Each row comes from the steps of one path. Every step used is in the known rows, and no mark comes twice. Write the path behind each row, first mark first.
Known rows:
zudot-duvo-fupi-sofez-mumek-pegi-lote-garo-lema-fabuf: [ -42 -115   71  -17  -78 -286  -65 -331   83   10   26  185   78   36
   72 -151 -119  169   15  146   50    1  -35  -84  -31  303  -12 -129
   65 -201 -163  -23   98   16  -59   99  -86  120  138   33  105   60
  -71   37  105   74   31 -158 -152  107  -47 -172 -121  112  112  154
   41  128  -36   16 -105   -2]
zudot-fabuf-mumek-lema-fupi-sofez: [  -3  -42   96 -128  -78  133  -82  -66  -34 -185   41 -148   29  -99
  -62  -45   97  172   73   85  -47 -154    8   23  -83  286    4 -316
 -168  223  -37  -55   20  276  136   39  -87 -105   82    2  -70   38
 -192   64   96  109  232   22   19   86 -102    0   67  124  150   84
  -46  133 -254 -237   20  179]
fabuf-mumek-lema-fozog-sofez: [ -45  -31   -9  -84   39 -155   47  178  -76  -75  -67  -66 -116 -165
   44  -56  165   20  228  192  -16  -61  217  112 -184  366  -91 -546
 -101   96    4  314  191  385   90   26  143  -37  117    2 -174  122
  103    0  -54   17  323   49  209   45 -172  513  124  105   58   17
   -2   64 -313 -247  238  168]
lema-mumek-fabuf-pegi-lote-garo-zudot-duvo: [-339   78 -137  193  123 -212  253  312   63  -17    3  303   95  160
  101    0   11 -164 -140 -234  -28  154 -132   21  216  -93  -87  412
  210   67   19   -7   68 -240  -85   37  -24 -131   37   81   59   -7
   47  221 -146 -286 -333  -99  -56  -45  130 -100  -82  223 -231   53
  -29 -212  367  133   84 -331]
garo-sofez-mumek-pegi-duvo-zudot: [ 193   90 -229   84  190  -75  231   78 -107  -24 -118  -18  -33   34
   11   78   28  -63 -175    5   56  -29 -296 -114  103 -420   40  387
  212 -149  135   11 -155   12   -2   14   14   34 -145   63  -43  172
  135 -192 -242 -102 -355  -20   73  -13   50  -14  -33 -136 -122 -104
 -105   54  262  -78   16  -56]
pegi-lote-sofez-mumek-lema-fozog: [  69   79  -15 -106   65 -202   14   21  118  -70 -180  -21 -107  -45
  -69  150  -98  105  101   39  -36  -21  148  185 -269  311   -6 -424
 -187   55   75  353  165   80   73  -71  254  -56   86  -50  -16  -93
  199  -78  115  189  286  114  118   55 -141  599   78    5  182  -27
   57  -49 -230 -241  -60  176]
pegi-mumek-lema-fupi-sofez: [  77  -33  103 -116  -29  108  -72  -25  -81 -258  -25 -175   14  -77
  -57   54   61  187   80   85   -4 -214   57  110  -73  282   57 -212
 -118  234   40    8  -49  318  108   14  -74 -182   97  -18   43   70
 -133    2  119  125  188   92   55   28 -102  -10  159   89  202   89
   -1   86 -257 -233   35  205]
lote-fozog-fupi-sofez: [ -66  -88  111 -174   56  286  -13  -95  -59 -164   61 -195  -51 -167
 -177  -98   78 -165  144  159   87 -360  149  137  -99  137   42 -308
  -26  125  192   12  -48  191  208  -47  -89 -272   74  -50  111  112
  180 -169  -61  -89  286  116   50  -74 -291  152  143  -23  224   59
   26  156 -245  -62  381  287]
fozog-lema-mumek-pegi: [ 110  -12 -123  186  -56 -250    3  117  139   25   10  136 -111  -11
  108  128 -164  342   79  -49  -68  192  -77 -225  -28  151   56  140
   31  118 -105  124   21 -128  -29  -39  147  114  262  -17 -255    4
 -164   19   55   78 -170   -9   88  221  -84  163  195  -49  -50 -149
  -89   29  -73 -184  -39   81]
garo-duvo-zudot-fabuf-mumek: [  88   66 -180   11   34  150  -32  136  190  174   78  245  -81   47
  157 -212  144  154  -27    6   17  277  -98  -91   96 -139 -109 -132
   22 -129 -175 -218  175  -77   62   36  -84  163 -146  227 -205  -24
 -162  158  -42  -49  -81 -258   77  214  101   71  -50 -125 -379  -95
 -161  238   15   92  -35 -141]
lema-fabuf-mumek-pegi-sofez: [ 162   31  -31  312   56  214  -37  122  125   94   24 -227  -19 -257
   51   38  169  233  110 -195  -74  -20   -4 -352   24  -61   59  100
  -29  150 -203   68 -155  139   31  -25   75  103   95 -113 -289  -22
  -62   19   25  -37   36   89  229 -109  -23  -44  158  -34 -175  -27
  -82  234 -263  -46   86  168]
zudot-fabuf-pegi-lote-sofez: [-109  -60   -9  -62  178  177   19  -21  -12  -42  -14  -99 -125 -158
 -337  -58  102   85  -20 -337   95  -45  -12 -146  -94  -26  121   13
  -14  337   30  169  -98  196  129    5   81 -245   89   17   96   88
  288  -23    8 -128  -54  153   13 -300 -205   50  -21  -77   16   -1
  -20  121   12 -180  259   80]
mumek-fabuf-pegi-duvo-sofez-garo: [-179  159  168   89  123  -32   18    1 -125   73  143 -244   94  -45
  -56  192  101 -199  -14   91   96 -281  -50  171  171 -298  181  151
  106 -134  127  -43 -205   65 -107  -51   19  -91 -136 -122  100  261
  167  -24  -69 -190  -32  187  150 -139  -11 -177 -127  -69   24   -7
   82  -34  138    5  -35  -65]
sofez-garo-zudot-duvo-fupi-fabuf-pegi: [  40 -117  -28   65  -98  162   -5  -58 -189   87   45  -34  149  116
  130  -56  -44  -67 -151  -70  -10  232  -73 -217   76 -128    1  316
 -131   93  -74 -245   39 -238  -73    0 -148  -32  -24   57  -92 -141
  -13   -4   15  -11 -185 -183 -135  -24   79 -346 -170  -97  -66  -77
   16   57   81  105  -49  -79]
duvo-fupi-sofez-garo-zudot-fabuf-mumek-pegi-lote: [  19   56   35  127  -39  173   40  -75   -9  -17 -140    9   13   39
 -312   49 -111   59  -74 -347  124  -98 -151 -118 -147 -143  157  255
  -36  162  -65   82 -191  296  132   74   81  -28   32  -17   13   40
   39    2  102  -85 -189  151 -171 -492   42   32  144 -105 -138   23
    5  121   96   14    7  -32]
fupi-sofez-garo-zudot-fabuf-mumek-lema-fozog: [-159  130  -27 -119  -49 -180  -41  140  185 -123 -112   79   11   68
    2   72  -64   29  110   66 -192    1   96  152 -325  253  -39 -424
 -181  -11  -22  162  318  -56   81  -43  107    7   -3   40 -202  -42
   10   -7   18   89  232  -93   18   56  -59  440  -18   68    2  -53
  -14  -86 -245 -142 -114  138]
mumek-fabuf-zudot-duvo: [-310   69 -225  154  -20  -10  147  472  126   25  -62  130  259 -110
  256   36  -12 -193  -52 -172 -206  117  -32    3  209  -76 -232  338
   69  -13 -114 -117   70 -308    9   51   26   -5  -35   79  -75 -275
 -136  123  -96  -74 -208 -245   26  127  250 -230 -222  307 -127  101
   -3 -149  248  176 -110 -191]
sofez-garo-duvo-zudot-fabuf-pegi: [-112  -24 -179  -90  -52  148  197  126  -51   11   77   16  -19  103
   30 -164   35   -4 -178  -88 -132  214 -265 -223  123 -340   40  275
   17   64  -86 -147   69 -308  -41   61    8  -65  -33   56 -155   53
   59  -66 -120  -76 -304 -301 -156  -90   64 -253 -133 -120 -152 -143
 -111  -63  179   55   55  -59]
fupi-sofez-garo-lote-duvo-zudot: [-151   67  -27 -153  138 -224  155 -238 -106 -161 -114   11  -21  167
 -138   39  130 -291  -86  163   55  -32 -114  212   34 -120   93  100
  434 -191  338   11   26  -56   49   99  -93 -115  -99  -31  226  320
  240 -164 -354 -228  -39  -16 -129 -226  -44   36 -205 -158  -91   -2
  -96  -61  256 -115  152 -144]
sofez-mumek-lema-fabuf-pegi-duvo-fupi: [ 458  -57   13   45 -117  320  -30  -92 -182  229   33 -112   50 -102
  113    0  -76   -8 -171  135   72    7    8   21   83  -80  -78  354
 -155   79  111 -175 -225  146  -30 -166  -44  127  -97  169   19 -286
  -53    5  200  262   26 -101   49  137   87 -277  -67  -59   84   11
   80  167   20   75  -89    2]
duvo-zudot-fabuf-pegi-sofez-mumek-lema: [ 299  -51   22 -119   19   52    2  -14  107   52  -86 -182 -131  110
  188   66 -112  379   21   76  -57   55  -21  -19  -21  -21   15  -98
   17  -40 -287  214   66  -26  -59    7   71   93   52 -150  -28   63
 -136    6  217  302 -138  -15  100  148  -18  125  112  -74  -36  -24
   59 -161  -23   50 -287  151]
duvo-zudot-fabuf-mumek-pegi-lote-sofez-garo-lema-fozog: [-244   98  -64   -6  -11 -301  -16  -13  217 -157  -99  253 -118  114
 -252   40  -13   26   68   -8    8  -24   17  -45 -267  146   39 -392
  -88  -85   91  119  278  -94   35   -6  178   87   -3   65  -92   63
  153 -137  -55  -48  321  -17  -81  -63  -50  461  -74  -48   74  -45
  -41    7 -102 -181   30  124]
pegi-mumek-fabuf-zudot-duvo-fupi-sofez-garo-lema: [-177   -9  160   -6 -103 -166 -215  -47  214 -165  -21  241   50  238
   24  110  -64   95   66  205  124 -122  158  116    1   95   41  -73
  152 -221  -20 -155  201 -126 -104   11 -114   72  -18   77  205  145
 -204   50  142   29  155 -128  -82   55   33 -107 -119   35   83  170
  129 -100   70  152 -223   55]
fupi-mumek-fabuf-zudot-duvo-sofez-garo: [-233  172  192  103  112 -139   -9   40   35  113  199  -58  131  -39
   72  198  184 -190   11  150   70 -189   54  264  181 -241   87   50
  166 -301    8 -103  -54 -118  -26  -34  -42  -45  -89 -124  149  180
   78   49  -78 -230   58  155  173   -1   24  -26 -106  -51  -34   68
   43  -34  126  103 -142  -17]
fupi-mumek-lema-fozog-sofez-garo-duvo-zudot-fabuf-pegi: [ -61  -56 -157 -168  -67  125  173  118 -116   13   97  -26 -123   88
   64 -196   91   41  -84   54 -153  259 -164 -192    3 -217   26    8
  -57   49  -99  -29   92 -129  -16    9   38  -16   25   21 -207   70
   41  -74  -71  -33 -132 -152 -117 -107   43  -51   11 -114  -57 -119
 -115 -102   47  -38   68   66]
mumek-fabuf-zudot-duvo-fupi-sofez-garo-lote-lema: [-145  -30  204 -160 -115 -246  -64 -121  163 -164 -139  258   95  147
 -164  -12 -208  -71  133  -69   71 -157  378  194 -159   94  -33 -135
  217 -219  193  -82  157  -73 -155   82  -42   43  -67  -33  392  125
   31  171   97   80  102   36  -76  -99  -82  -99 -193   20   54  146
  147 -140   53  146 -152 -109]
pegi-sofez-garo-lema-fupi-mumek-fabuf-zudot-duvo: [-223   48  -71  207  -21  -54   31  342  146   23   46  142  167  -57
  190   14  101 -116   -5  -55 -121   84   59  -22  252  -32 -177  192
   77  -76  -96 -197   49 -252  -64   18  -27   86  -16   -6    5 -213
 -241  139  -30  -81   50  -30   12  123  270 -195  -79  282   -3  163
  -16 -177  165  172 -135 -132]
zudot-fabuf-mumek-pegi-duvo-sofez-garo-lote-fozog: [ -84  157   90  -47   79   50   13 -185  112   28   97  -30 -189   11
 -305  -38  106 -180   19 -227   74 -166  107   95   -5 -137  110 -335
  -63  -46  352  191 -104  -35  -17  -92   78  -70 -242   28   86   28
  390  -13 -197 -156    2  196   95 -269 -201  250   48 -134  -18 -151
  -26 -113 -139  110  271  -13]
duvo-zudot-fabuf-mumek-lema-fupi-sofez-garo: [ -54    6  145  -83   11 -167  -58 -140  -34 -116  121 -104  125   55
 -132   58   97   28   38  203   58 -227  -33  186  -52   74  112 -243
   66 -126   -8 -106   53   50   51  141 -118  -96    4 -122  110  320
  -80  -33  -47  -71  172   78  -42   22  -85  131  -17    5   93   33
   13   -3   -4  -57  -84   40]
lote-fozog-lema-fabuf-mumek-pegi-sofez-garo: [  19   -3  136  131   79 -111 -103  -49  197   72  122 -154   69 -117
  -76   73   44   33  148  -12   -3 -163  121  -11  -48    6  128 -143
  124 -116  -95   88  -73  -65  -62   42   33   17    2 -234  -14  212
   59  -43   17 -117  146  174   94 -119  -88  161   98  -71    9  -47
   29  -26 -155  138   27   94]
lote-fozog-sofez-garo-duvo-zudot-fabuf-pegi-mumek-lema: [ 168  -62 -130 -239    7   68  -24  201   15  -94  -16    9 -235  156
  129  -16  -71  253   56   -2  -71   47  -33  122  -81   -6   15 -162
    5  -24 -126  200  -34   84  -94   12   52  -17  -59   12   76  122
  -89  -46  117  164 -205  -53  -22    3   97   -4  144  -31  -30  -90
   99 -282   53  156  -91   59]
duvo-fupi-fabuf-pegi-lote: [  65  -22   65   37  -46  317   86  -39 -198  -29 -288 -129   52   30
 -246 -110 -111   20  -71 -334   66   44  -79 -170  -75   26   82  206
 -194  311  -28  -18 -168  227   75   18  159 -117   -2  -33   55 -161
  110  -79  208  101 -158  185 -206 -459  152 -217    0 -142  -18   55
   79  156   49  -13   33 -111]
pegi-mumek-fabuf-zudot-duvo-fupi-sofez: [  -3  -34   49   31  -79  416  -76  -52  -52 -117   33  -93  166 -138
   87  128  134  -51  -33   64   62 -147  100   70    7  -93  -67  182
  -26  118   68 -242 -174  154  186  -55 -162  -90  -46  151   65  -80
  -51   65  137  -12  152  -54  134  -38   56 -211  -28    6  -13  193
   41  233  -23   49   49  182]
pegi-fabuf-mumek-lema-fupi: [ 237    8   45   13 -104 -135 -118  140   22   69  -52   13  -41  -68
   91  -62 -121  255   39   -6 -109   22    9   20   13  429 -128 -162
 -282  135 -150  -54   90  171  -52   16   47  122  102    3 -125 -268
 -361   81  133  347  121  -35  -15  422   73   -9   19  226  168  -62
   54    0 -209 -159 -192 -103]
fabuf-mumek-lema-fupi-sofez-garo-duvo-zudot: [  81   69 -133 -116   82 -286  103   99   49 -149   23  142  -43   78
   27   -4  129 -121 -153  231   28  -58 -219  226  -24  -28   14  -14
  251 -309  192 -216   46  -26   20  116  -12  -40 -118   53  215  333
   -3  -81 -259 -102   47 -198 -136  -26   25  113 -139  -73  -70   32
  -70   44  272  -39  -33  -73]
zudot-duvo-sofez-mumek-lema-fozog-fupi-fabuf: [  85 -212   12  -20  -19   42 -213 -263 -202   17   87  -54  -50  -26
  166 -150  -22  -96  167  208  139  -20  123   66    9  226 -180 -443
 -131 -195  -43  -40   -5   76  -14    5  -66  126  -29  -65   63 -112
  -93 -159   64  205  280  116   59  449   -9   24   12   -8  109   65
   88  170  -81    8  -18   61]
mumek-fabuf-pegi-zudot: [  26   68 -174 -168  -21   41  144  367  -82  -45 -306 -301  186  -76
  137  124 -324   14  -96 -282 -236  271 -237 -309    8 -199  -67  394
 -131  100 -416  150   79 -404  -15  -23  102  -10  144 -120 -232 -138
  -23   38  -39   19 -529 -359 -184  -11  159 -247   10  123 -122  -44
   70 -145  154   97 -126  -90]
garo-lote-duvo-fupi-mumek: [ 401   14  261  -34  -24  245 -107 -324  -60  257  101   95 -157   25
   63  -50  195  -61  -35  328  209  277  300  195  132   14   20   73
   79  -83  215  -91  -24   92   51 -282 -172   83   21   89   82 -222
  -12   34  121   58  280  143   97  119 -104   27  155 -336   10   -2
  -36  234 -198  -18  -36   79]
mumek-fabuf-pegi-lote-sofez-garo-zudot-duvo-fupi: [  11  -37   52  122  -69  148   23  -85  -51   76  119   82   71  -28
  -42   74    6 -263 -248  -95  152  -81   17  100   66 -194 -101  513
   -4   56  166 -213 -124  -48   59  -51  -68   12  -31  151  193  -96
   96   69   36  -52   76 -211  -64  -14   39 -140 -180   14  -53   90
  123   62  292  162   29  -28]
sofez-mumek-lema-fupi-fabuf-zudot: [ 196  -49  -27  -68  -25 -198 -153   20   34  -69 -281   12  169  -30
  312   92 -170  142   24  -41 -216  170   14  -94  -34  295 -186  -67
 -146  -94 -253  -90  179 -221  -34  149  -52   81  -33  -28  -43 -320
 -265  -58  -12  261 -143    3  -61  285  160 -124  -40  137   85   17
  -24  -21  -82   21 -329 -132]
duvo-fupi-mumek-pegi-sofez-garo-zudot-fabuf: [ -15  -87  126   -9  -53  129  -58 -263  144   28  124  104  -34  136
   41  -89  -27  -35 -118  -37   -8   51  -37  -78   33 -310  -22  265
  102 -118 -197   -5   78 -259   -8   51 -142  150  -44   18  -76   98
  -92  -35    8    6 -198 -254  -46  161  -88 -122  130 -124 -247  -57
  -56  -29   31  253 -120  116]
sofez-garo-lema-mumek-pegi-lote-fozog: [ -38  102   45  -12  117  -72  107  -72  197  -78 -154   65 -185   49
 -333   51 -146   19   48 -216   37 -151  -47    0 -170  156  149 -248
 -181  117  155  254  -68  -43   42  -11  259 -116   -1 -102  124    2
  296 -129   34  -91   -2  242  -75 -309  -41  353  181  -45  179 -119
   91 -103  -93   61  169   20]
zudot-duvo-fupi-sofez-garo: [ -96  -14  226   50   12  -19  -24 -142  -38  -45  182  -61  235  -24
 -155  151  187 -224  -21  252  207 -310  120  327   19  -43  121   16
  191 -112  190 -133  -66   13   72   15 -131 -214  -29  -64  260  250
  108  -19  -16 -176  259   40   55  -80 -168   66 -103  -70   72  128
   89  109   47   84   34  104]
pegi-fabuf-zudot-duvo-fupi-mumek-lema-fozog-sofez: [ -42 -108   19  -44  -30  -19   12  149 -102   16  -50   -5  -35 -194
  132  -83  157  -99  138  212  -65  -17  234  100 -148  242 -181 -304
  -78   45  -35  173   63  320   86  -23   85   26   56   38 -106  -88
   17  -18   12   77  265   68  169   78  -32  269   89  133  100  100
   16   39 -231  -86  170  167]

Write each row's path:
[-252 -101  -47 -268  -58    6   32 -306  -82 -193   29   38 -113  138
 -138 -184   50 -218    7  121  -48  -63  -99  129  -43  -82  -95 -182
  204 -145  108   54   37  -78   70  114  -46   57  -90  -17   79  168
   34 -216 -176   25   85 -109 -183  108   -4  -23 -116  -23  -50   13
  -53 -127  179   -2  106   -2]  mumek-lema-fozog-fupi-sofez-garo-lote-duvo-zudot-fabuf
[ 113  -43  -79 -126  -66  -93  -13  -57  -96  154   30 -190  -46   -6
  117 -155 -159  358   -1  -68 -168  254  -26 -274  -41  113  108   -6
 -171  120 -199   46  172  -93  -38   26   -4  -14  253  -15 -157  -20
   37   74   21  160 -257 -172  -65  -58 -168  -97  -65   -3   51 -120
  -49  -79 -156 -192  -72   24]  garo-lote-sofez-mumek-lema-fabuf-pegi
[  38   13  119  210   81 -342 -189 -106  124  -23   49  210 -165  252
   56    8   86  442  170  232  101  154   42 -169   46  300  116 -278
    4  -12  -42 -182  223 -212 -112   -3   39  102  184  -21   24  199
 -196  127   97   13  139  176  124  241  -17  151  125  -64  -39    6
  -40   70 -104 -114  -47  -73]  fupi-fabuf-pegi-sofez-garo-lema-mumek
[-232   92  171  121  103 -236  -34  -25  -41    2  189  -18  178  -57
  -18  164  231 -254  -15   89   90 -290    2  270  174  -92   31  -57
  125 -232   93 -141  -74  -96  -43   57  -58  -95 -155 -109  227  145
   85   -4 -162 -205  146  162  102   64   33  -61 -175   26   27   82
   10   22  116   68  -37  -80]  lema-fupi-fabuf-zudot-duvo-sofez-garo
[ 236  -12  -28  -41  -58   -4  -64  -59   46  -51  -63  -45 -112  -49
  140  103   12   44   29  146  -62  102  128   62 -176  216  -88 -318
 -238   17  104  110   55   -2  -25 -121  185   61  -13   -4  -73 -214
   80  -71  140  264  397    4  108  136  -15  313   36  -48  137   -7
   44   46 -230 -121  -65  185]  garo-duvo-fupi-fabuf-pegi-sofez-mumek-lema-fozog
[  -3  -82  -77 -101  -60   52   98 -177  -45  -33   37  138  -57  155
 -137 -255  -50  -40  -83  -59    3   66 -141 -100   78 -284  -54   71
  128 -178    4  -64  -46  -87  -79   97  -61  207 -177   38   15  105
 -106  -97  -55   71 -228  -56 -126  130   87 -216   30  -87 -110  -54
 -102  -73  181  106  -80  -82]  sofez-garo-lote-lema-fupi-mumek-pegi-duvo-zudot-fabuf
[-250  123   44   68   51   -1   16  189   11  -47   66    0   61 -160
  128  115  238 -170  -43  -66  -78 -244  -59  161  139  -43 -121  -37
  -19  -39   30  -93 -113   37   43  -66   29  -24 -199   36   89 -127
    7   67  -88  -44   76   66  158  106  146 -216 -228  117  -37  142
  -54   78   63  -26  -25   34]  mumek-lema-fupi-fabuf-zudot-duvo-sofez
[ 330 -141  119  -85  -51  206  -56 -431 -249  163    7  -92 -100 -113
   35   24   15  -90  -75  205  163    6   41  136   37  106  -61  147
  -29  131  141    3 -257  349   46  -30  -48   56   45   14  188 -168
   72  -12  175  114  276   66  -56  -19   86 -131  -36  -45  163   62
  107  161   39  -28  107  -63]  fozog-sofez-mumek-lema-fabuf-pegi-lote-duvo-fupi
[-217  -55 -150  206    8    2   32  235   30  -29   52  100  149  -85
    0  -42  146 -313   21 -254  -60  -41   66  -19  140  -68 -158   75
  141  -69   87  -55  -97 -240  -22   54  -24  -49 -122  -29  122 -219
   10  -24 -242 -163  -40   98  -37  -81  122 -119  -89  184  -66  110
  -43 -148  173  266  153 -125]  mumek-pegi-sofez-garo-lote-fozog-fupi-fabuf-zudot-duvo
[ -43  173   77  -38   89  -74   -2 -198   81   71   77  -75 -136  -41
 -247  -54   53 -155   41 -167   32 -164  107   88  -48  -19  132 -345
  -96  -97  333  155  -77  -14   -7  -69   70  -57 -177    7   90   45
  399  -14 -218 -148    7  172   75 -288 -208  243   24  -95   34 -143
  -22  -77 -190   52  245  -29]  lema-fabuf-mumek-pegi-duvo-sofez-garo-lote-fozog
[-109  150  -49 -115  -24 -260   28  236  240 -112 -183  205  -40   75
   71   75  -62   32   84  -17 -222   93   97  146 -271  326 -138 -377
 -145  -16  -28  249  343 -111   10  -91  157   34  -20   82 -233 -184
   32   -7  -13  127  178  -98   27  190  -25  413  -61   96  -34  -84
    5  -98 -218 -113 -112   42]  lote-garo-zudot-fabuf-mumek-lema-fozog
[  23  -37 -103   98 -122  -40  -82    9  124   56  131   88   -9    4
   46   37 -122  218    5 -158  -52  132 -116 -274  -30  -76   53   92
  -27   53 -236   28   49  -25  -17   66 -104  139  102   26 -338   18
 -228   77   -7  -56 -162 -123  -54   70  -61   35  133  -10 -108 -164
 -137   23  -85  -56  -62   63]  fozog-lema-fupi-sofez-garo-zudot-fabuf-mumek-pegi
[ -19  -40   65  -11  101 -184  -34  -92   48  -65  -34  292 -162  219
 -150 -118 -168  317  190   19   95  -14   43  -62 -124  148   79 -183
   28  100   -8 -153  108  -18  -18  103   11   -2  188  -58  211  236
  -66  176  168  -49   -8  297  -11   25   12  134  262  -13  -14    3
  -29    9    4  -50   86 -161]  fozog-fupi-sofez-garo-zudot-fabuf-pegi-lote-lema-mumek
[  82  -50 -132   49   -1  328   46  119 -222   89   -3 -276   84  -96
   88  -63 -137   -8  -38  -41  -25  119  -66 -205  236 -177   22  298
  -66  272   56  -81 -258  201 -155  -77  -43  -13  -69   39 -172 -100
 -100   93  147   43 -194  118   48  -94  154 -375   75   90  135  -17
  -40  -95   64  -86   52 -152]  fozog-lema-fupi-sofez-mumek-fabuf-pegi-duvo
[-194    0  114 -145   34 -237  -75 -296 -155 -128   31   12 -131   70
 -220   47  139 -372  133  196   99  -82  202  394   35  221   77 -205
  353  -24  510  231  -38  146  -58  -29  -55 -172   42 -109  286   92
  195  -76 -254 -143  362  234 -115 -163 -186   99  -98   36  162   40
    3 -217   36 -188  277 -165]  mumek-lema-fozog-fupi-sofez-garo-lote-duvo
[  52 -118   35  235  -76  100 -116  -69   43  363   58  103  108   39
  180  -49 -224   21 -101  -21   -6  199  -68 -198   57 -263   53  517
   61 -106 -311  -79 -118  -58 -113  -33 -125  156   51    1 -159 -176
 -229    8  127   68 -445 -137    1  156   26 -349   15  -51 -103 -114
   52   27    6  214 -211  -47]  sofez-garo-zudot-duvo-fupi-mumek-pegi-fabuf
[ 104  -38 -167   90   45  424   70  144 -311  146   31 -317   43 -100
   76  -68  -92  -61  -17    1   40   61  -90 -201  257 -287   47  355
  -55  211   75  -84 -289  220 -111  -92  -64  -44  -26   25 -137  -82
  -39   16   54  -27 -233  133   80 -114   97 -380   86   66   94  -26
    3  -42  110  -42  113 -141]  fozog-fupi-sofez-mumek-fabuf-pegi-duvo
[  77    2  -51 -247   -4  -59   65  168 -116  -43 -163 -270   31  -37
   68   44 -238   25  -28  -97 -132  231 -134 -285    2  -80  -35   46
 -200   23 -349  152   99 -308  -66  -17   34   39  163 -178 -141  -35
  -20   34  -36  -45 -268 -160 -213  -14  116  -65  182  131  103  -41
   73 -218   36   93  -27  -27]  lote-fozog-sofez-garo-lema-fupi-mumek-fabuf-pegi-zudot
[ 162  -32 -181   26   -4  287   68  305 -263  223   15 -170   48  -94
   69 -262  -99  -27    3   36 -117  129  -77 -139  139  -57   16  260
  -68  141   -5  -63 -181  185  -98 -148  -31   16  -17   59 -140 -196
 -136  -30   48   85 -260   68  -56  -71  127 -428   54   83   90  -35
  -50  -56    3  -18   22 -118]  fozog-fupi-mumek-lema-fabuf-pegi-duvo
[  56  -56   59  131 -108   32  -68   14   18  163  115  221   79  -10
  107    8   58 -234 -128  124  108  -73  135  227  -18  -17 -199  175
   -6  -71   79 -170   13   56   37  -65  -90  119 -100  199   82 -163
  -51  119   52   41  201 -231   51  210   55   63 -143   71  -94   79
   92   87   83  202    7  -10]  pegi-fabuf-mumek-lema-fozog-sofez-garo-zudot-duvo-fupi
[  49    4 -168  157    2  -54  -65   37  137  160  161   95  -62  -17
   51  103  -50  222  -16 -203   -1  176 -149 -301  -17 -190   91  170
  -11   -3 -235  101   57  -93  -12   48  -90  110  116   49 -316   32
  -97   56 -112 -156 -271 -159   45   80 -144   86   61  -50 -200 -231
 -105   64  -22  -36  -61   46]  lote-sofez-garo-zudot-fabuf-mumek-pegi
[ 121   30  -41  175    2  177  142  -17  -51   13 -183  -39   59  -68
 -203  159  -98   54  -99 -305  141  -84 -120  -89  -19 -157  112  333
   -3  183   -8  134 -288  257  127   53  131 -101   61  -59  113 -120
  108   -9  125  -43 -180  250  -66 -455   81   61  176  -56    0   96
   -1   93  132    2   24   -6]  fabuf-zudot-duvo-fupi-sofez-mumek-pegi-lote
